Here is a tiny trained network, its code and every weight. The questions are about switching its units off for an input and a target symbol, where a switched-off unit gives its printed mean instead of its output.

import numpy as np


def w(rows, s, z=0):
    codes = np.array(rows[::2]) - 128.0
    scale = np.full(codes.shape[1], s)
    scale[-1] = z or s
    return codes * scale


def f(y):
    return y / 2 * (1 + np.tanh(0.7978845608 * (y + 0.044715 * y**3)))


def softmax(a):
    e = np.exp(a - a.max(-1, keepdims=True))
    return e / e.sum(-1, keepdims=True)


def log_softmax(a):
    a = a - a.max(-1, keepdims=True)
    return a - np.log(np.exp(a).sum(-1, keepdims=True))


def net(x, mask):
    ids = ['βγδζημπστφω'.index(c) for c in x.split()]
    T = len(ids)
    res = E[ids] + P[:T]
    u = 0
    for l in range(2):
        r = res
        for j in range(2):
            rows = slice(3 * j, 3 * j + 3)
            q, k, v = (r @ M[l][rows].T for M in (Q, K, V))
            z = softmax(np.where(np.tri(T) > 0, q @ k.T / 3**0.5, -1e9)) @ v
            o = O[l][rows]
            res = res + np.where(mask[u + j], z, o[:, -1]) @ o[:, :-1]
        u += 2
        y = f(res @ A[l][:, :-1].T + A[l][:, -1])
        res = res + np.where(mask[u : u + 8], y, B[l][:, -1]) @ B[l][:, :-1]
        u += 8
    return log_softmax(res[-1] @ U[:, :-1].T + U[:, -1])


Q, K, V, O, A, B = {}, {}, {}, {}, {}, {}
E = w([
[90,235,143],'β',
[104,112,141],'γ',
[86,45,249],'δ',
[92,121,63],'ζ',
[91,51,29],'η',
[123,136,128],'μ',
[100,41,137],'π',
[111,184,45],'σ',
[122,125,132],'τ',
[97,168,223],'φ',
[109,85,103],'ω',
],0.011)
P = w([
[178,113,102],'0',
[64,121,74],'1',
[129,130,206],'2',
[165,183,177],'3',
[87,172,10],'4',
[20,146,2],'5',
],0.0085)
Q[0] = w([
[233,209,88],'L0H0',
[63,134,127],'L0H0',
[2,102,251],'L0H0',
[143,214,126],'L0H1',
[13,173,151],'L0H1',
[33,154,135],'L0H1',
],0.009)
K[0] = w([
[69,145,96],'L0H0',
[88,218,150],'L0H0',
[254,113,119],'L0H0',
[47,64,200],'L0H1',
[219,36,200],'L0H1',
[249,29,157],'L0H1',
],0.0073)
V[0] = w([
[35,118,171],'L0H0',
[89,119,208],'L0H0',
[56,126,7],'L0H0',
[137,207,99],'L0H1',
[114,142,49],'L0H1',
[148,173,98],'L0H1',
],0.011)
O[0] = w([
[165,166,92,248],'L0H0',
[134,145,71,220],'L0H0',
[182,98,238,120],'L0H0',
[32,169,205,4],'L0H1',
[138,141,255,32],'L0H1',
[23,139,244,29],'L0H1',
],0.0067,0.0026)
A[0] = w([
[49,153,1,226],'L0N0',
[81,189,147,112],'L0N1',
[138,189,108,87],'L0N2',
[208,72,132,154],'L0N3',
[126,22,148,108],'L0N4',
[154,189,134,192],'L0N5',
[78,118,122,135],'L0N6',
[237,128,142,254],'L0N7',
],0.011,0.0049)
B[0] = w([
[182,112,169,255],'L0N0',
[171,90,49,132],'L0N1',
[75,118,161,136],'L0N2',
[43,125,61,143],'L0N3',
[98,188,112,139],'L0N4',
[117,2,119,145],'L0N5',
[173,144,160,135],'L0N6',
[39,86,112,160],'L0N7',
],0.0077,0.014)
Q[1] = w([
[152,85,183],'L1H0',
[64,121,66],'L1H0',
[140,81,149],'L1H0',
[81,83,155],'L1H1',
[5,48,132],'L1H1',
[118,194,182],'L1H1',
],0.011)
K[1] = w([
[135,100,123],'L1H0',
[91,76,149],'L1H0',
[160,6,107],'L1H0',
[182,95,107],'L1H1',
[85,92,116],'L1H1',
[135,181,144],'L1H1',
],0.013)
V[1] = w([
[202,108,114],'L1H0',
[127,194,100],'L1H0',
[229,169,121],'L1H0',
[115,126,77],'L1H1',
[255,82,160],'L1H1',
[104,71,12],'L1H1',
],0.0093)
O[1] = w([
[71,210,99,139],'L1H0',
[154,126,108,85],'L1H0',
[81,165,81,75],'L1H0',
[253,216,175,163],'L1H1',
[71,189,36,119],'L1H1',
[142,255,237,254],'L1H1',
],0.0067,0.0062)
A[1] = w([
[143,115,116,83],'L1N0',
[174,54,75,138],'L1N1',
[124,250,126,2],'L1N2',
[49,34,93,136],'L1N3',
[52,171,202,104],'L1N4',
[104,66,180,120],'L1N5',
[176,132,27,166],'L1N6',
[133,149,178,72],'L1N7',
],0.011,0.0073)
B[1] = w([
[142,57,167,103],'L1N0',
[100,100,108,175],'L1N1',
[195,1,53,198],'L1N2',
[173,193,37,182],'L1N3',
[169,158,59,168],'L1N4',
[121,71,113,222],'L1N5',
[70,145,198,253],'L1N6',
[121,106,89,153],'L1N7',
],0.0068,0.0045)
U = w([
[117,133,145,254],'β',
[110,156,154,164],'γ',
[173,188,81,98],'δ',
[112,97,134,92],'ζ',
[133,74,193,74],'η',
[99,135,152,92],'μ',
[178,206,217,67],'π',
[91,98,83,94],'σ',
[100,141,156,86],'τ',
[2,247,118,205],'φ',
[108,128,194,95],'ω',
],0.0089,0.0082)

Each question gives the input, a string of symbols that net reads in full, and the target symbol t.
The units are the heads (3 rows each of Q, K, V and O) and the neurons (one row each of A and B). Each row of codes is followed by its name. A weight is (code - 128) times the scale printed after its matrix; where a second scale follows, it is the last column's (O, A, B and U).
mask holds one flag per unit, layer by layer, with each layer's heads first. A switched-off unit (its flag False) gives its mean, the last column of its rows in O or B, instead of its output. The means were averaged over made-up inputs and are rounded, as every weight is.
A unit's drop is (log p(t) with every unit on - log p(t) with that unit switched off) / (log p(t) with every unit on - log p(t) with every unit switched off).
The circuit of an input: a set's keep is (log p(t) with only the set's units on - log p(t) with every unit switched off) / (log p(t) with every unit on - log p(t) with every unit switched off). Starting from the 12 units with the biggest drops (on a tie, the unit counted first), units are removed one at a time, each time the one whose removal leaves the highest keep (on an exact tie, the one counted first), for as long as the keep stays at least 0.8.
units of the circuit, in order: the units of the circuit, biggest drop first
k most important neurons: the k neurons with the biggest drops, biggest first
top k neurons in layer l: the k neurons of layer l with the biggest drops, biggest first
which heads matter: for each layer, one digit per head in row order, 1 if its drop is at least 0.15 and else 0, layers parted by /
input π φ π, target π: 3 most important neurons : [L0N3; L0N7; L0N0]
input σ φ φ, target σ: units of the circuit, in order : [L1H1; L0H1; L0H0]
input δ ω π γ, target δ: units of the circuit, in order : [L1H1; L0H1; L0H0; L1N2]
input φ φ τ, target φ: which heads matter : 10 / 11
input δ φ β, target δ: units of the circuit, in order : [L0H1; L0H0]
input η ζ σ φ, target η: most important neuron : [L0N0]
input π δ φ σ, target π: 3 most important neurons : [L0N0; L0N3; L0N7]
input π φ ω, target π: 3 most important neurons : [L0N3; L0N7; L0N0]
input π φ δ η, target π: which heads matter : 01 / 01
input δ δ φ π π δ, target δ: units of the circuit, in order : [L0H1; L1H1; L1N2; L0H0]
input φ γ δ φ ω, target φ: 2 most important neurons : [L1N6; L0N3]
input φ β π σ φ δ, target φ: units of the circuit, in order : [L1H0; L1N2; L0N5]
input φ β δ η, target φ: which heads matter : 10 / 11
input δ μ σ, target δ: top 3 neurons in layer 1 : [L1N2; L1N4; L1N6]
input φ σ ω, target φ: most important neuron : [L0N0]
input σ π π, target σ: top 2 neurons in layer 1 : [L1N3; L1N5]
input φ π τ, target φ: 2 most important neurons : [L0N0; L0N7]
input φ μ σ, target φ: top 2 neurons in layer 1 : [L1N2; L1N5]
input η σ η φ, target η: 2 most important neurons : [L0N0; L0N3]
input φ ζ φ, target φ: top 3 neurons in layer 0 : [L0N0; L0N7; L0N3]
input δ π π φ, target δ: 2 most important neurons : [L1N2; L1N4]
input φ δ β φ, target φ: top neuron in layer 0 : [L0N0]
